[[-0.1 -0.4 -0.5 -0.2 -0.5  0.0 -0.7 -0.4 -0.2 -0.3  0.2 -0.5 -0.1  0.2]
 [-0.1 -0.3 -0.3 -0.2 -0.5  0.0 -0.6 -0.5 -0.1 -0.3  0.0 -0.4 -0.1  0.2]
 [ 0.7 -1.0 -1.2 -0.4 -1.0 -0.7  0.0  0.1 -0.7 -0.1 -0.2 -0.6 -0.6 -0.4]
 [-0.8  0.3  0.2 -0.1  0.2  0.3 -0.8 -0.6  0.3 -0.4  0.0 -0.1  0.1  0.2]
 [ 0.1 -0.5 -0.7 -0.3 -0.6 -0.2 -0.5 -0.3 -0.3 -0.2  0.0 -0.5 -0.2  0.0]
 [-0.4 -0.2  0.1 -0.3  0.0 -0.2 -0.1 -0.1 -0.2 -0.3 -0.2 -0.4  0.0 -0.3]
 [-0.8  0.4  0.9 -0.3  0.6  0.2 -0.4 -0.4  0.3 -0.3  0.1  0.3  0.0 -0.3]
 [ 0.8 -1.1 -1.0 -0.5 -0.8 -1.2  1.0  0.5 -1.0  0.2 -1.0 -0.3 -0.8 -1.2]
 [ 0.2 -0.5 -0.7 -0.3 -0.5 -0.3 -0.1 -0.2 -0.5 -0.1 -0.2 -0.3 -0.3 -0.2]
 [ 0.2 -1.0 -0.9 -0.1 -0.8 -1.0  0.6  0.4 -0.7  0.0 -0.8 -0.7 -0.3 -0.9]
 [-1.9  0.8  1.7  0.5  0.9  1.2 -0.6 -0.4  1.0 -0.5 -0.1  0.2 -0.2  0.2]]	-0.1

[[-2.09 -2.05 -2.03 -2.08 -2.08 -2.01 -2.11 -2.08  0.76  2.54  2.53]
 [-2.02 -2.04 -2.07 -2.16 -2.06 -2.10 -2.08 -2.12  2.49  2.50  2.56]
 [-2.10 -2.11  2.58  2.53  2.46  2.47  2.49  2.49  2.49  2.59  2.55]
 [-2.12 -2.15 -2.08 -2.12 -2.07 -2.00 -2.13  2.50  2.54  2.50  2.54]
 [-2.00 -2.12 -2.10 -2.07 -2.11 -2.07 -2.08  2.45  2.48  2.55  2.55]
 [-2.10 -2.07 -1.98 -2.09 -2.19 -2.08 -2.03 -1.95  2.57  2.51  2.50]
 [-0.45  2.55  2.49  2.61  2.50  2.49  2.53  2.38  2.51  2.57  2.48]
 [-2.15 -2.09 -2.09 -2.24 -2.05 -2.09 -2.07 -2.09  2.49  2.49  2.54]
 [-2.16 -2.08 -2.09 -2.14 -2.04 -1.98  2.51  2.49  2.44  2.55  2.49]
 [-2.09 -2.10 -2.04  2.42  2.50  2.52  2.53  2.59  2.61  2.47  2.61]]	-2.09

[[ 1.1  1.4 -0.2 -1.0 -0.6  0.3 -0.7 -0.7 -0.8 -1.4 -1.2]
 [-1.5 -2.1 -1.9  0.9 -1.5 -0.5  0.8  0.3 -0.3 -0.4 -0.3]
 [ 0.2 -0.6 -0.8 -0.2 -0.8  0.2 -0.4 -0.2 -0.2 -0.9 -0.6]
 [-0.3 -1.7 -2.6  0.4 -1.3  0.4 -0.9  1.7 -0.4 -0.6 -1.4]
 [-0.5 -0.2 -0.5  0.1 -1.3  0.1 -0.4 -0.2 -0.4 -1.3 -1.7]
 [-0.5  0.3  0.1  0.1 -2.1  0.0 -0.6  0.5  0.1 -1.3 -1.3]
 [-1.4 -1.1 -1.2  0.4 -1.5 -0.8  0.6  0.0 -0.4 -1.0 -0.7]
 [ 0.5  0.4 -1.2 -0.1 -0.9  0.2 -0.1 -0.4 -1.0 -0.8 -1.0]
 [-0.3  0.5 -0.3  0.4 -1.0 -0.1 -0.9  0.2 -0.8 -0.8 -1.4]
 [ 0.5 -0.8 -1.9  0.3 -0.8  0.8 -0.1  0.0 -0.7 -0.1 -0.5]
 [-0.5 -0.2 -0.5  0.3 -1.1  0.0 -0.7 -0.2 -0.4 -1.0 -1.4]]	1.1

[[  38.26  -16.48  -47.10  -45.28  -18.47  -92.96 -137.22    5.09  -67.98
    14.61  -66.95  -54.13]
 [ 130.08  -58.79  -64.96  -69.44  -69.69 -180.26 -262.85   32.58  -27.79
    55.46 -123.07 -123.26]
 [ -91.16   45.14   -0.15   23.26   59.10   45.05   83.09  -12.25 -123.36
   -26.46   -6.77   64.82]
 [ 136.52  -71.56   -7.08   18.70  -82.11 -159.57 -172.35   95.73    0.12
   105.15 -175.08  -86.16]
 [ -19.59 -125.70  -65.46  -63.64 -138.88  -55.05  -75.68  -30.83   77.33
   -29.58  -11.28  -70.97]
 [  52.46 -179.90   -2.89   35.28 -199.28  -88.81  -43.15   70.85  152.59
    63.75 -118.17  -73.44]]	38.26

[[-0.013  0.138  0.089 -0.019  0.013  0.128  0.136]
 [ 0.076  0.132  0.056 -0.045  0.107  0.169  0.059]
 [ 0.077 -0.022 -0.033 -0.162 -0.058  0.104  0.007]
 [-0.046  0.137 -0.014 -0.089 -0.073  0.077  0.162]
 [ 0.093 -0.006  0.077 -0.071  0.036  0.148  0.002]
 [ 0.029  0.090  0.086  0.027  0.041  0.094  0.080]
 [ 0.033  0.079 -0.093  0.083 -0.119 -0.106  0.072]
 [ 0.160  0.141  0.186  0.094  0.065  0.171  0.029]
 [-0.008  0.138 -0.057 -0.127 -0.039  0.091  0.129]
 [ 0.002  0.076 -0.077  0.057 -0.099 -0.075  0.096]]	-0.013
---
array([ 58, 136,  95, 208, 226]) ⇒ 208

array([ -20, -520, -154,  616]) ⇒ 616

array([  98,  357, -510, -527,  754,  157,  428]) ⇒ -527

array([5, 4, 1, 3, 4, 9]) ⇒ 3

array([ 54, 111, 190, 220, 235, 179,  37]) ⇒ 220

array([2, 8, 4, 8]) ⇒ 8

array([[207,  98, 133,  92,  51, 180, 208],
       [ 18,  78,  45,   5,  77,  13, 132]]) ⇒ 92

array([371, 861, 795, 221,  31]) ⇒ 221

array([[38, 59, 21, 55, 80],
       [19, 43, 15, 42, 80]]) ⇒ 55
